Below is a small trained network, with its code and all its weights. Each question gives an input and a target symbol and asks what happens when units are switched off, that is, made to give their printed mean instead of their output.

import numpy as np


def w(rows, s, z=0):
    codes = np.array(rows[::2]) - 128.0
    scale = np.full(codes.shape[1], s)
    scale[-1] = z or s
    return codes * scale


def f(y):
    return np.maximum(y, 0)


def softmax(a):
    e = np.exp(a - a.max(-1, keepdims=True))
    return e / e.sum(-1, keepdims=True)


def log_softmax(a):
    a = a - a.max(-1, keepdims=True)
    return a - np.log(np.exp(a).sum(-1, keepdims=True))


def net(x, mask):
    ids = ['ΛΣΨγημτω'.index(c) for c in x.split()]
    T = len(ids)
    res = E[ids] + P[:T]
    u = 0
    for l in range(2):
        r = res
        for j in range(2):
            rows = slice(2 * j, 2 * j + 2)
            q, k, v = (r @ M[l][rows].T for M in (Q, K, V))
            z = softmax(np.where(np.tri(T) > 0, q @ k.T / 2**0.5, -1e9)) @ v
            o = O[l][rows]
            res = res + np.where(mask[u + j], z, o[:, -1]) @ o[:, :-1]
        u += 2
        y = f(res @ A[l][:, :-1].T + A[l][:, -1])
        res = res + np.where(mask[u : u + 12], y, B[l][:, -1]) @ B[l][:, :-1]
        u += 12
    return log_softmax(res[-1] @ U[:, :-1].T + U[:, -1])


Q, K, V, O, A, B = {}, {}, {}, {}, {}, {}
E = w([
[111,161,79],'Λ',
[234,159,242],'Σ',
[123,144,70],'Ψ',
[116,154,71],'γ',
[124,128,47],'η',
[115,181,128],'μ',
[227,161,237],'τ',
[157,5,55],'ω',
],0.017)
P = w([
[33,77,180],'0',
[245,175,147],'1',
[203,171,124],'2',
[187,167,108],'3',
[172,166,97],'4',
[166,165,88],'5',
[153,163,79],'6',
[151,160,74],'7',
[148,156,68],'8',
[143,155,63],'9',
[145,153,59],'10',
[141,150,53],'11',
],0.011)
Q[0] = w([
[112,148,96],'L0H0',
[200,142,107],'L0H0',
[52,128,7],'L0H1',
[145,121,172],'L0H1',
],0.011)
K[0] = w([
[190,158,92],'L0H0',
[136,44,56],'L0H0',
[118,1,115],'L0H1',
[248,213,26],'L0H1',
],0.0098)
V[0] = w([
[200,122,126],'L0H0',
[200,253,153],'L0H0',
[67,150,117],'L0H1',
[66,64,212],'L0H1',
],0.012)
O[0] = w([
[85,40,255,255],'L0H0',
[211,53,227,156],'L0H0',
[158,176,144,53],'L0H1',
[239,206,88,125],'L0H1',
],0.0083,0.0027)
A[0] = w([
[179,46,131,161],'L0N0',
[100,157,165,188],'L0N1',
[126,86,110,2],'L0N2',
[246,92,180,144],'L0N3',
[155,192,189,112],'L0N4',
[74,184,116,112],'L0N5',
[105,84,91,208],'L0N6',
[85,73,145,66],'L0N7',
[168,216,167,35],'L0N8',
[154,76,31,218],'L0N9',
[42,85,163,69],'L0N10',
[140,158,170,243],'L0N11',
],0.011,0.0056)
B[0] = w([
[118,199,141,199],'L0N0',
[152,188,145,154],'L0N1',
[131,178,97,132],'L0N2',
[96,166,93,242],'L0N3',
[126,76,86,166],'L0N4',
[73,103,101,164],'L0N5',
[72,95,227,185],'L0N6',
[118,120,58,144],'L0N7',
[36,117,160,152],'L0N8',
[121,128,198,255],'L0N9',
[102,222,1,149],'L0N10',
[144,203,91,196],'L0N11',
],0.0086,0.0098)
Q[1] = w([
[106,235,133],'L1H0',
[214,169,206],'L1H0',
[251,161,98],'L1H1',
[22,182,137],'L1H1',
],0.011)
K[1] = w([
[93,3,128],'L1H0',
[191,59,122],'L1H0',
[179,115,164],'L1H1',
[55,202,81],'L1H1',
],0.013)
V[1] = w([
[36,208,126],'L1H0',
[151,151,25],'L1H0',
[176,223,121],'L1H1',
[158,196,255],'L1H1',
],0.0077)
O[1] = w([
[135,131,52,248],'L1H0',
[207,236,131,149],'L1H0',
[254,37,139,195],'L1H1',
[121,57,24,128],'L1H1',
],0.0085,0.014)
A[1] = w([
[1,140,41,1],'L1N0',
[241,126,139,92],'L1N1',
[86,106,233,163],'L1N2',
[155,51,16,48],'L1N3',
[112,34,78,48],'L1N4',
[164,74,174,64],'L1N5',
[214,181,125,197],'L1N6',
[172,156,21,116],'L1N7',
[128,124,25,102],'L1N8',
[182,148,150,70],'L1N9',
[122,68,95,245],'L1N10',
[156,219,214,89],'L1N11',
],0.009,0.0072)
B[1] = w([
[229,102,119,176],'L1N0',
[45,222,142,209],'L1N1',
[89,166,126,143],'L1N2',
[65,125,66,183],'L1N3',
[23,105,129,137],'L1N4',
[153,153,153,130],'L1N5',
[163,141,105,246],'L1N6',
[135,78,163,245],'L1N7',
[40,154,120,196],'L1N8',
[51,98,91,150],'L1N9',
[254,128,237,180],'L1N10',
[79,78,16,146],'L1N11',
],0.0093,0.014)
U = w([
[249,98,201,198],'Λ',
[134,71,129,89],'Σ',
[119,136,203,102],'Ψ',
[131,67,125,90],'γ',
[99,150,227,108],'η',
[152,131,70,143],'μ',
[178,140,183,250],'τ',
[31,170,170,2],'ω',
],0.012,0.007)

Each question gives the input, a string of symbols that net reads in full, and the target symbol t.
The units are the heads (2 rows each of Q, K, V and O) and the neurons (one row each of A and B). Each row of codes is followed by its name. A weight is (code - 128) times the scale printed after its matrix; where a second scale follows, it is the last column's (O, A, B and U).
mask holds one flag per unit, layer by layer, with each layer's heads first. A switched-off unit (its flag False) gives its mean, the last column of its rows in O or B, instead of its output. The means were averaged over made-up inputs and are rounded, as every weight is.
A unit's drop is (log p(t) with every unit on - log p(t) with that unit switched off) / (log p(t) with every unit on - log p(t) with every unit switched off).
The circuit of an input: a set's keep is (log p(t) with only the set's units on - log p(t) with every unit switched off) / (log p(t) with every unit on - log p(t) with every unit switched off). Starting from the 12 units with the biggest drops (on a tie, the unit counted first), units are removed one at a time, each time the one whose removal leaves the highest keep (on an exact tie, the one counted first), for as long as the keep stays at least 0.8.
circuit, biggest first: the units of the circuit, biggest drop first
unit that matters most: the unit with the biggest drop
heads that matter: for each layer, one digit per head in row order, 1 if its drop is at least 0.15 and else 0, layers parted by /
input η μ Σ ω μ, target ω: circuit, biggest first -> (L1H1 L0H0 L1N11)
input Λ η μ Ψ Ψ Ψ Λ η η ω Ψ, target τ: circuit, biggest first -> (L0H0 L1H1)
input Λ μ η Σ μ Σ η Ψ Λ Ψ ω Λ, target τ: circuit, biggest first -> (L1H1 L0H0)
input μ μ Σ γ μ μ γ Σ Λ η η η, target Λ: unit that matters most -> L0N9
input η Ψ τ γ μ η Σ ω τ γ, target ω: circuit, biggest first -> (L1H1 L0H0 L0N5 L1N11)
input Ψ Λ μ Λ ω γ η η τ η η, target η: heads that matter -> 11 / 01
input Ψ Ψ Σ ω η η Λ, target η: heads that matter -> 10 / 11
input τ Λ μ τ Λ μ Λ η μ η, target τ: circuit, biggest first -> (L0N9 L0H1 L0N3 L0N6)
input Σ Ψ Ψ ω, target γ: heads that matter -> 11 / 01
input η ω γ γ η τ μ Ψ μ, target ω: circuit, biggest first -> (L1H1 L0H0 L0N5 L1N11)
input Ψ η Λ η Ψ Ψ Σ μ Σ Ψ, target Λ: heads that matter -> 00 / 11
input η Λ μ, target μ: circuit, biggest first -> (L0H0 L1N11 L1H0)
input Ψ γ ω Σ η Λ η Σ Σ Λ, target η: circuit, biggest first -> (L1H1 L0H0)
input τ μ ω Σ μ, target Σ: heads that matter -> 00 / 11
input η η Σ γ τ τ Ψ Λ η Ψ, target τ: circuit, biggest first -> (L0H0 L0H1)
input η ω γ Ψ τ, target ω: heads that matter -> 10 / 11
input η Λ η ω, target ω: unit that matters most -> L1H1
input Ψ Λ Σ ω, target η: circuit, biggest first -> (L1H1 L0H0 L0N5)
input Σ η Σ Λ η μ τ γ ω μ τ Σ, target γ: heads that matter -> 10 / 11
input Σ μ Σ Ψ η μ η ω η μ γ, target γ: heads that matter -> 10 / 01
input γ μ μ η Ψ η η η Σ, target μ: heads that matter -> 11 / 00
